Below are the code and all the weights of a small trained network. Each question names an input and a class and asks about switching units off, where a switched-off unit gives its printed mean instead of its output.

import numpy as np


def w(rows, s, z=0):
    codes = np.array(rows[::2]) - 128.0
    scale = np.full(codes.shape[1], s)
    scale[-1] = z or s
    return codes * scale


def f(y):
    return y / 2 * (1 + np.tanh(0.7978845608 * (y + 0.044715 * y**3)))


def log_softmax(a):
    a = a - a.max(-1, keepdims=True)
    return a - np.log(np.exp(a).sum(-1, keepdims=True))


def net(x, mask):
    res = np.array(x, float).reshape(1, 4) / 4 @ E
    y = f(res @ A[0][:, :-1].T + A[0][:, -1])
    res = res + np.where(mask, y, B[0][:, -1]) @ B[0][:, :-1]
    return log_softmax(res[-1] @ U[:, :-1].T + U[:, -1])


A, B = {}, {}
E = w([
[132,101,75,153,174,74,167],'x0',
[65,135,89,132,160,189,133],'x1',
[138,1,169,193,138,162,136],'x2',
[45,123,159,132,142,105,142],'x3',
],0.0098)
A[0] = w([
[102,98,93,142,166,31,148,166],'neuron 0',
[28,184,152,119,120,136,119,139],'neuron 1',
[56,169,204,108,125,119,123,134],'neuron 2',
[223,166,41,130,144,139,121,168],'neuron 3',
[206,113,151,128,111,132,126,184],'neuron 4',
[187,70,136,147,103,97,127,117],'neuron 5',
[173,190,153,115,103,146,137,145],'neuron 6',
[182,161,142,115,99,95,120,158],'neuron 7',
[200,248,149,87,101,151,122,158],'neuron 8',
[2,121,100,129,145,201,126,237],'neuron 9',
[89,103,63,140,142,32,133,172],'neuron 10',
[183,77,220,142,93,136,117,149],'neuron 11',
[119,123,106,135,141,111,152,169],'neuron 12',
[241,33,107,140,141,144,118,179],'neuron 13',
[44,214,78,118,131,195,120,109],'neuron 14',
[104,93,167,137,123,66,128,208],'neuron 15',
[91,187,104,123,119,181,137,149],'neuron 16',
[92,97,123,155,134,170,126,166],'neuron 17',
[62,115,157,130,132,60,140,214],'neuron 18',
[140,153,128,138,98,127,104,118],'neuron 19',
[119,169,184,111,109,131,116,207],'neuron 20',
[72,81,129,126,126,180,123,150],'neuron 21',
[65,40,108,135,133,190,143,124],'neuron 22',
[35,183,152,105,110,150,128,195],'neuron 23',
[118,248,131,107,117,158,109,253],'neuron 24',
],0.01,0.0033)
B[0] = w([
[115,46,66,90,144,40,140,208],'neuron 0',
[43,205,141,120,70,128,148,198],'neuron 1',
[84,178,151,163,34,111,122,178],'neuron 2',
[199,94,63,192,29,186,181,205],'neuron 3',
[182,172,164,84,140,132,149,184],'neuron 4',
[125,153,146,62,154,112,192,187],'neuron 5',
[170,148,101,143,129,109,80,177],'neuron 6',
[203,111,131,144,148,128,104,180],'neuron 7',
[232,167,60,141,174,144,34,245],'neuron 8',
[21,106,127,162,174,222,99,243],'neuron 9',
[96,53,56,100,150,75,137,203],'neuron 10',
[134,161,227,82,204,80,100,211],'neuron 11',
[113,93,111,122,121,123,136,151],'neuron 12',
[168,148,227,94,95,134,253,238],'neuron 13',
[64,199,92,50,183,191,175,222],'neuron 14',
[119,100,162,130,127,54,95,185],'neuron 15',
[108,161,88,101,170,151,137,182],'neuron 16',
[121,79,156,158,143,169,100,173],'neuron 17',
[97,98,115,155,77,43,110,194],'neuron 18',
[149,142,122,137,129,119,110,139],'neuron 19',
[127,167,129,170,93,121,87,175],'neuron 20',
[107,95,152,178,150,176,88,180],'neuron 21',
[151,38,162,188,167,197,68,210],'neuron 22',
[46,207,117,141,78,126,142,209],'neuron 23',
[124,225,48,117,168,152,87,254],'neuron 24',
],0.02,0.008)
U = w([
[98,40,67,113,153,12,148,253],'0',
[57,183,158,188,25,57,71,3],'1',
[195,105,136,122,52,157,245,186],'2',
[29,194,79,94,179,181,143,54],'3',
[254,185,67,148,146,120,45,168],'4',
[82,45,185,224,218,192,105,22],'5',
[167,160,254,51,178,84,180,158],'6',
],0.0057,0.00053)

Each question gives the input, the list of numbers given to net, and the class t.
The units are the neurons (one row each of A and B). Each row of codes is followed by its name. A weight is (code - 128) times the scale printed after its matrix; where a second scale follows, it is the last column's (A, B and U).
mask holds one flag per neuron, in row order. A switched-off neuron (its flag False) gives its mean, the last column of its row in B, instead of its output. The means were averaged over made-up inputs and are rounded, as every weight is.
A unit's drop is (log p(t) with every unit on - log p(t) with that unit switched off) / (log p(t) with every unit on - log p(t) with every unit switched off).
The circuit of an input: a set's keep is (log p(t) with only the set's units on - log p(t) with every unit switched off) / (log p(t) with every unit on - log p(t) with every unit switched off). Starting from the 12 units with the biggest drops (on a tie, the unit counted first), units are removed one at a time, each time the one whose removal leaves the highest keep (on an exact tie, the one counted first), for as long as the keep stays at least 0.8.
units of the circuit, in order: the units of the circuit, biggest drop first
k most important neurons: the k neurons with the biggest drops, biggest first
drop when u is switched off: that unit's drop, to one decimal
input [2,3,5,-4], class 5: units of the circuit, in order -> (neuron 22)
input [1,1,-1,7], class 1: 2 most important neurons -> (neuron 18; neuron 2)
input [-8,1,4,6], class 5: 3 most important neurons -> (neuron 22; neuron 9; neuron 21)
input [5,2,-2,8], class 0: 2 most important neurons -> (neuron 0; neuron 10)
input [4,-1,5,2], class 0: 2 most important neurons -> (neuron 0; neuron 9)
input [7,3,5,5], class 5: 2 most important neurons -> (neuron 22; neuron 9)
input [-4,-3,-6,7], class 1: 2 most important neurons -> (neuron 2; neuron 20)
input [-1,-7,0,-3], class 6: 2 most important neurons -> (neuron 13; neuron 11)
input [-8,6,3,-3], class 5: 2 most important neurons -> (neuron 22; neuron 21)
input [4,-2,-6,4], class 0: drop when neuron 24 is switched off -> -0.1
input [2,1,4,-7], class 2: drop when neuron 3 is switched off -> 0.5
input [-6,-6,-5,6], class 1: drop when neuron 2 is switched off -> 1.2
